Here is a tiny trained network, its code and every weight. The questions are about switching its units off for an input and a target symbol, where a switched-off unit gives its printed mean instead of its output.

import numpy as np


def w(rows, s, z=0):
    codes = np.array(rows[::2]) - 128.0
    scale = np.full(codes.shape[1], s)
    scale[-1] = z or s
    return codes * scale


def norm(h):
    return h / np.sqrt((h * h).mean(-1, keepdims=True) + 1e-5)


def softmax(a):
    e = np.exp(a - a.max(-1, keepdims=True))
    return e / e.sum(-1, keepdims=True)


def log_softmax(a):
    a = a - a.max(-1, keepdims=True)
    return a - np.log(np.exp(a).sum(-1, keepdims=True))


def net(x, mask):
    ids = ['αβγεηθλμξσφ'.index(c) for c in x.split()]
    T = len(ids)
    res = E[ids] + P[:T]
    u = 0
    for l in range(3):
        r = norm(res)
        for j in range(3):
            rows = slice(2 * j, 2 * j + 2)
            q, k, v = (r @ M[l][rows].T for M in (Q, K, V))
            z = softmax(np.where(np.tri(T) > 0, q @ k.T / 2**0.5, -1e9)) @ v
            o = O[l][rows]
            res = res + np.where(mask[u + j], z, o[:, -1]) @ o[:, :-1]
        u += 3
    return log_softmax(norm(res)[-1] @ U[:, :-1].T + U[:, -1])


Q, K, V, O = {}, {}, {}, {}
E = w([
[153,96,122,95],'α',
[153,97,122,102],'β',
[153,102,124,101],'γ',
[153,101,124,102],'ε',
[151,98,123,95],'η',
[150,97,123,97],'θ',
[152,101,124,97],'λ',
[132,104,144,163],'μ',
[134,149,171,105],'ξ',
[173,202,172,215],'σ',
[92,4,118,159],'φ',
],0.0027)
P = w([
[161,50,253,138],'0',
[94,105,155,143],'1',
[160,66,174,117],'2',
[92,117,133,117],'3',
[179,69,148,117],'4',
[90,129,106,103],'5',
[177,87,120,116],'6',
[91,142,98,99],'7',
[187,113,110,110],'8',
],0.0032)
Q[0] = w([
[187,167,158,56],'0.h1',
[92,47,93,148],'0.h1',
[151,194,149,97],'0.h2',
[166,205,195,191],'0.h2',
[174,45,250,217],'0.h3',
[201,111,186,253],'0.h3',
],0.0052)
K[0] = w([
[49,75,71,148],'0.h1',
[156,219,206,152],'0.h1',
[125,179,145,105],'0.h2',
[81,194,99,161],'0.h2',
[254,67,214,150],'0.h3',
[232,41,157,89],'0.h3',
],0.0057)
V[0] = w([
[162,104,64,135],'0.h1',
[187,182,191,110],'0.h1',
[104,138,144,97],'0.h2',
[111,35,166,144],'0.h2',
[97,191,173,2],'0.h3',
[246,125,76,132],'0.h3',
],0.0029)
O[0] = w([
[169,76,68,139,105],'0.h1',
[117,197,247,102,141],'0.h1',
[111,130,125,116,127],'0.h2',
[99,253,196,125,251],'0.h2',
[45,58,245,55,110],'0.h3',
[210,44,55,162,119],'0.h3',
],0.0024,0.0029)
Q[1] = w([
[73,132,93,137],'1.h1',
[135,104,51,72],'1.h1',
[178,100,153,172],'1.h2',
[220,146,138,162],'1.h2',
[56,167,116,145],'1.h3',
[152,117,118,254],'1.h3',
],0.0073)
K[1] = w([
[166,135,206,141],'1.h1',
[110,192,128,182],'1.h1',
[156,136,203,178],'1.h2',
[209,148,188,159],'1.h2',
[91,173,127,89],'1.h3',
[128,187,255,176],'1.h3',
],0.0068)
V[1] = w([
[104,68,129,163],'1.h1',
[161,252,123,59],'1.h1',
[91,54,117,65],'1.h2',
[175,156,160,158],'1.h2',
[63,87,145,209],'1.h3',
[173,118,119,93],'1.h3',
],0.0031)
O[1] = w([
[129,140,199,119,131],'1.h1',
[129,96,2,155,105],'1.h1',
[152,214,97,167,105],'1.h2',
[58,126,146,69,254],'1.h2',
[143,131,50,24,142],'1.h3',
[142,119,179,157,132],'1.h3',
],0.0022,0.00096)
Q[2] = w([
[195,242,155,153],'2.h1',
[141,80,97,30],'2.h1',
[18,169,102,126],'2.h2',
[120,182,187,106],'2.h2',
[39,230,104,167],'2.h3',
[254,46,99,181],'2.h3',
],0.0093)
K[2] = w([
[168,233,137,175],'2.h1',
[130,106,97,25],'2.h1',
[112,114,9,153],'2.h2',
[164,82,103,135],'2.h2',
[111,132,58,160],'2.h3',
[107,117,188,111],'2.h3',
],0.012)
V[2] = w([
[209,122,54,45],'2.h1',
[200,208,109,210],'2.h1',
[86,21,122,201],'2.h2',
[247,206,142,174],'2.h2',
[45,9,77,69],'2.h3',
[144,93,161,3],'2.h3',
],0.0036)
O[2] = w([
[100,109,254,153,23],'2.h1',
[90,96,141,52,53],'2.h1',
[232,219,128,88,110],'2.h2',
[88,97,36,239,128],'2.h2',
[120,240,116,181,49],'2.h3',
[152,94,127,209,252],'2.h3',
],0.0037,0.0022)
U = w([
[182,65,230,127,249],'α',
[219,79,54,145,156],'β',
[115,137,131,147,3],'γ',
[105,142,125,170,30],'ε',
[106,144,137,162,21],'η',
[98,150,146,176,37],'θ',
[93,151,146,180,44],'λ',
[93,203,3,129,123],'μ',
[35,164,201,101,167],'ξ',
[62,47,87,22,130],'σ',
[201,220,147,29,175],'φ',
],0.013,0.004)

Each question gives the input, a string of symbols that net reads in full, and the target symbol t.
The units are the heads (2 rows each of Q, K, V and O). Each row of codes is followed by its name. A weight is (code - 128) times the scale printed after its matrix; where a second scale follows, it is the last column's (O and U).
mask holds one flag per head, layer by layer. A switched-off head (its flag False) gives its mean, the last column of its rows in O, instead of its output. The means were averaged over made-up inputs and are rounded, as every weight is.
A unit's drop is (log p(t) with every unit on - log p(t) with that unit switched off) / (log p(t) with every unit on - log p(t) with every unit switched off).
The circuit of an input: a set's keep is (log p(t) with only the set's units on - log p(t) with every unit switched off) / (log p(t) with every unit on - log p(t) with every unit switched off). Starting from all 9 units, units are removed one at a time, each time the one whose removal leaves the highest keep (on an exact tie, the one counted first), for as long as the keep stays at least 0.8.
circuit, biggest first: the units of the circuit, biggest drop first
unit that matters most: the unit with the biggest drop
which heads matter: for each layer, one digit per head in row order, 1 if its drop is at least 0.15 and else 0, layers parted by /
drop of u: that unit's drop, to one decimal
input θ ε μ γ σ μ λ μ η, target α: which heads matter => 000 / 010 / 100
input θ ε μ λ γ φ θ η α, target α: which heads matter => 000 / 000 / 100
input μ ε μ σ α ε γ, target α: circuit, biggest first => [2.h1]
input ε μ ε γ, target μ: which heads matter => 000 / 000 / 100
input θ β γ α β ε μ ε λ, target α: which heads matter => 000 / 000 / 110
input σ μ μ λ, target μ: circuit, biggest first => [2.h1 1.h2]
input σ φ ε μ β ε, target μ: which heads matter => 101 / 111 / 000
input α φ σ μ, target φ: which heads matter => 000 / 000 / 010
input η σ σ, target β: which heads matter => 011 / 000 / 110
input α μ β η, target μ: circuit, biggest first => [2.h1 1.h2 0.h3]
input μ σ μ, target β: which heads matter => 001 / 000 / 110
input γ ξ θ β, target ξ: which heads matter => 001 / 000 / 000
input φ μ φ σ μ ξ, target σ: which heads matter => 011 / 100 / 001
input λ ξ β ε, target ξ: which heads matter => 001 / 000 / 000
input ε η φ ξ, target φ: circuit, biggest first => [2.h2]
input γ γ γ ε σ σ, target σ: which heads matter => 000 / 000 / 001
input ε λ θ μ λ γ ε ξ β, target α: which heads matter => 001 / 000 / 110
input ε η ε η γ ε μ λ ξ, target α: which heads matter => 000 / 000 / 100
input φ μ φ σ λ φ φ β ξ, target α: circuit, biggest first => [2.h1 0.h1]
input σ ξ σ λ ξ γ, target ξ: unit that matters most => 1.h2
input α λ μ μ θ β, target μ: drop of 0.h1 => 0.2
input θ σ β μ λ θ, target μ: drop of 0.h3 => 0.5
input θ φ γ θ, target φ: drop of 2.h2 => 0.5
input ε φ λ ε, target φ: drop of 1.h2 => 0.0
